m =
[[119  99 128 117 102 102 132 100]
 [134 133 127 137 129 136 122 151]
 [128 128 128 128 128 128 128 127]
 [134 133 131 135 129 133 129 143]]
Counting starts at 1.
Read off the bottom entry of the column that holds the smallest entry.
Answer: 133
The entry at row 3, column 3 -> 128
The top-right entry -> 100
Read off the minimum.
Answer: 99
The entry just left of the largest entry is 122
The entry in the bottom-right corner: 143
Read off the entry in row 1 and column 1.
Answer: 119
Read off the bottom-left entry.
Answer: 134
The entry in row 1 and column 3 -> 128
Read off the entry in row 3 and column 2.
Answer: 128

Questions about the table below.
1) Report the 2nd entry on the main diagonal.
2) Report the top entry of the column that holds the smallest entry.
3) Report the 1st entry in reading order.
4) Report the first entry of the smallest entry's row.
5) Report the top-right entry.
6) Report the bottom-left entry.
7) Report the 2nd entry on the diagonal from the top-right corner.
8) Report the last entry, reading row by row.
[[120, 128, 136, 124, 140, 107, 109, 126, 125, 131, 126],
 [120, 128, 136, 124, 140, 107, 109, 126, 108, 137, 123],
 [120, 128, 136, 124, 140, 105, 109, 126, 127, 131, 123],
 [120, 128, 139, 125, 138, 105, 109, 126, 125, 131, 123],
 [120, 128, 136, 124, 140, 105, 109, 126, 125, 131, 123],
 [120, 128, 136, 124, 140, 103, 109, 126, 127, 130, 122],
 [120, 128, 136, 124, 146, 105, 109, 126, 119, 143, 123],
 [120, 128, 136, 124, 140, 105, 109, 126, 122, 131, 123],
 [120, 130, 136, 124, 140, 105, 109, 124, 125, 131, 123],
 [120, 128, 136, 124, 140, 105, 109, 126, 125, 131, 123]]
1) 128
2) 107
3) 120
4) 120
5) 126
6) 120
7) 137
8) 123

B =
[[144 136 121 116]
 [135 118 102 111]
 [135 122 121 116]
 [135 122 120 113]
 [135 122 121 116]
 [135 122 121 116]
 [135 122 121 116]
 [135 113  99 113]
 [135 113  99 111]
 [144 136 121 116]
 [135 122 121 116]
 [135 122 121 116]]
Which number is the 2nd entry on the diagonal from the top-right corner?
A: 102
The bottom-left entry: 135
Which number is the fourth entry, reading row by row?
A: 116
The last entry, reading row by row is 116
The second entry, reading row by row is 136
The 5th-last entry, reading row by row -> 116
The 1st entry on the main diagonal: 144
The second-last entry, reading row by row: 121
The entry just right of 120 is 113
The 3rd entry in reading order -> 121
Which number is the entry directly below 120?
A: 121

a =
[[126 129 135 149 132 127 110 137 132 118 127]
 [117 133 117 100 118 125 137 111 127 140 129]
 [123 132 122 101 122 130 133 112 122 133 126]
 [123 134 123 104 120 132 136 117 125 132 129]
 [123 124 125 107 125 130 138 119 123 134 129]
 [125 127 128 111 118 128 130 114 121 129 134]
 [125 121 127 118 123 127 137 116 118 133 135]
 [128 133 126 111 125 131 140 116 123 122 130]
 [131 125 126 111 120 129 133 118 123 123 128]
 [127 120 123 114 125 131 130 122 126 115 133]
 [131 124 126 114 113 132 135 116 120 119 134]
 [126 125 127 119 118 121 135 116 120 129 133]
 [125 124 127 110 116 134 135 116 121 114 132]]
Indices start at 1.
The entry just left of 107?
A: 125
The top entry of the column that holds the largest entry -> 149
The bottom-left entry?
A: 125
The entry directly below the smallest entry is 101
The entry at row 1, column 2?
A: 129
The entry directly above the centre entry: 128
The top-left entry is 126
The bottom entry of the column that holds the largest entry: 110
The entry just left of the centre entry: 123
The entry just right of 112?
A: 122
The top-right entry?
A: 127
The entry directly below the centre entry -> 131
The entry directly above 136: 133
The smallest entry?
A: 100
The entry in row 3 and column 2 is 132
The entry at row 3, column 1?
A: 123
The entry in row 1 and column 3 is 135
The bottom-right entry?
A: 132
The entry in row 2 and column 1: 117
The entry just right of the largest entry?
A: 132
The entry in row 2 and column 3?
A: 117

Questions about the table below.
1) The entry in the top-right corner?
2) The first entry in reading order?
3) The entry directly above the smallest entry?
4) The second entry in reading order?
5) The 3rd entry, reading row by row?
6) The 2nd entry from the end, reading row by row?
7) The 5th entry, reading row by row?
[[129 113 124 127 124 143 133 131 121 130]
 [129 115 125 127 124 140 133 131 122 130]
 [126 121 111 107 111 145 151 115 114 143]
 [127 124 117 114 117 139 143 120 119 138]
 [126 144 123 118 124 118 133 117 130 133]
 [130 125 141 146 141 122 111 141 136 116]
 [127 115 111 108 111 149 151 118 112 143]
 [128 118 122 123 122 140 136 127 121 133]
 [127 133 122 119 123 128 135 121 126 133]
 [128 143 140 141 141 108 111 133 141 118]
 [128 140 139 139 139 112 113 133 139 119]]
1) 130
2) 129
3) 127
4) 113
5) 124
6) 139
7) 124

arr =
[[144 136 105 131]
 [130 125 134 124]
 [130 127 123 129]
 [131 129 124 127]
 [131 131 118 129]
 [135 134 117 128]
 [138 136 112 131]
 [121 124 143 120]
 [131 130 121 128]
 [133 131 115 128]
 [131 135 122 127]
 [140 130 120 127]
 [128 130 132 126]
 [125 129 132 123]]
Rows and columns are numbered from 1.
Find the entry at row 1, column 3.
105
The entry directly below the smallest entry is 134
Find the entry at row 1, column 1.
144
Find the entry at row 3, column 1.
130
The bottom-left entry is 125
The entry just left of 118: 131
Find the entry in row 2 and column 1.
130
The entry directly below 143 -> 121
Find the entry just right of the largest entry.
136
The entry just right of 118 is 129
The entry in the bottom-right corner -> 123
The top-right entry: 131

Read these off the array that follows. Indices start at 1.
1) Which number is the entry in the bottom-left corner?
2) Which number is the entry in row 3 and column 3?
3) Which number is the entry at row 1, column 2?
4) Which number is the entry in row 1 and column 3?
5) Which number is the entry just left of the smallest entry?
6) Which number is the entry directly below the smallest entry?
[[137 138 116 131]
 [130 128 142 129]
 [119 137 121 131]
 [128 121 142 129]
 [130 126 133 128]
 [124 119 131 129]
 [127 103 135 128]
 [129 100 117 127]
 [139 132 131 122]
 [131 133 131 125]
 [125 145 135 121]
 [128 135 122 134]
 [133 133 130 134]
 [129 115 127 121]
 [126 129 136 130]]
1) 126
2) 121
3) 138
4) 116
5) 129
6) 132
